Below is a small trained network, with its code and all its weights. Each question gives an input and a class and asks what happens when units are switched off, that is, made to give their printed mean instead of their output.

import numpy as np


def w(rows, s, z=0):
    codes = np.array(rows[::2]) - 128.0
    scale = np.full(codes.shape[1], s)
    scale[-1] = z or s
    return codes * scale


def f(y):
    return np.maximum(y, 0)


def log_softmax(a):
    a = a - a.max(-1, keepdims=True)
    return a - np.log(np.exp(a).sum(-1, keepdims=True))


def net(x, mask):
    res = np.array(x, float).reshape(1, 3) / 4 @ E
    y = f(res @ A[0][:, :-1].T + A[0][:, -1])
    res = res + np.where(mask, y, B[0][:, -1]) @ B[0][:, :-1]
    return log_softmax(res[-1] @ U[:, :-1].T + U[:, -1])


A, B = {}, {}
E = w([
[146,67,151,91,86,84,178],'x0',
[152,97,151,49,143,114,87],'x1',
[80,125,141,121,185,7,119],'x2',
],0.018)
A[0] = w([
[96,91,97,232,113,166,181,216],'N0',
[178,153,94,151,167,186,53,117],'N1',
[217,145,148,111,17,146,155,125],'N2',
[114,189,139,172,230,116,39,204],'N3',
[152,91,109,131,20,215,148,195],'N4',
[104,6,210,41,131,67,149,253],'N5',
],0.011,0.0062)
B[0] = w([
[174,190,151,204,186,79,207,220],'N0',
[132,137,221,72,152,148,91,193],'N1',
[176,59,131,196,29,238,201,201],'N2',
[44,222,123,114,200,177,58,239],'N3',
[248,135,219,156,49,163,140,240],'N4',
[187,87,65,107,173,71,103,249],'N5',
],0.012,0.019)
U = w([
[161,139,223,123,120,138,79,5],'0',
[32,136,97,117,153,142,48,190],'1',
[206,13,105,91,118,120,124,197],'2',
[86,63,101,122,134,151,151,8],'3',
[116,157,107,199,158,78,191,144],'4',
[128,128,108,80,98,151,124,34],'5',
[204,96,140,180,45,141,169,165],'6',
[135,11,56,84,167,53,69,217],'7',
],0.012,0.0029)

Each question gives the input, the list of numbers given to net, and the class t.
The units are the neurons (one row each of A and B). Each row of codes is followed by its name. A weight is (code - 128) times the scale printed after its matrix; where a second scale follows, it is the last column's (A, B and U).
mask holds one flag per neuron, in row order. A switched-off neuron (its flag False) gives its mean, the last column of its row in B, instead of its output. The means were averaged over made-up inputs and are rounded, as every weight is.
A unit's drop is (log p(t) with every unit on - log p(t) with that unit switched off) / (log p(t) with every unit on - log p(t) with every unit switched off).
The circuit of an input: a set's keep is (log p(t) with only the set's units on - log p(t) with every unit switched off) / (log p(t) with every unit on - log p(t) with every unit switched off). Starting from all 6 units, units are removed one at a time, each time the one whose removal leaves the highest keep (on an exact tie, the one counted first), for as long as the keep stays at least 0.8.
units of the circuit, in order: the units of the circuit, biggest drop first
k most important neurons: the k neurons with the biggest drops, biggest first
drop when u is switched off: that unit's drop, to one decimal
input [7,6,2], class 7: units of the circuit, in order => [N5]
input [7,-2,1], class 2: 2 most important neurons => [N5 N3]
input [0,-1,3], class 1: units of the circuit, in order => [N4 N0]
input [-1,-4,5], class 1: units of the circuit, in order => [N4 N3]
input [-3,-6,6], class 1: 2 most important neurons => [N3 N4]
input [-6,-7,-3], class 0: 3 most important neurons => [N1 N4 N5]
input [-7,-6,-2], class 0: 3 most important neurons => [N1 N5 N3]
input [6,-7,4], class 4: 2 most important neurons => [N0 N4]
input [-8,0,-1], class 1: 2 most important neurons => [N4 N3]
input [8,3,5], class 7: drop when N5 is switched off => 0.0
input [-2,7,-6], class 6: drop when N3 is switched off => 0.4
input [-4,3,8], class 1: drop when N3 is switched off => 0.7
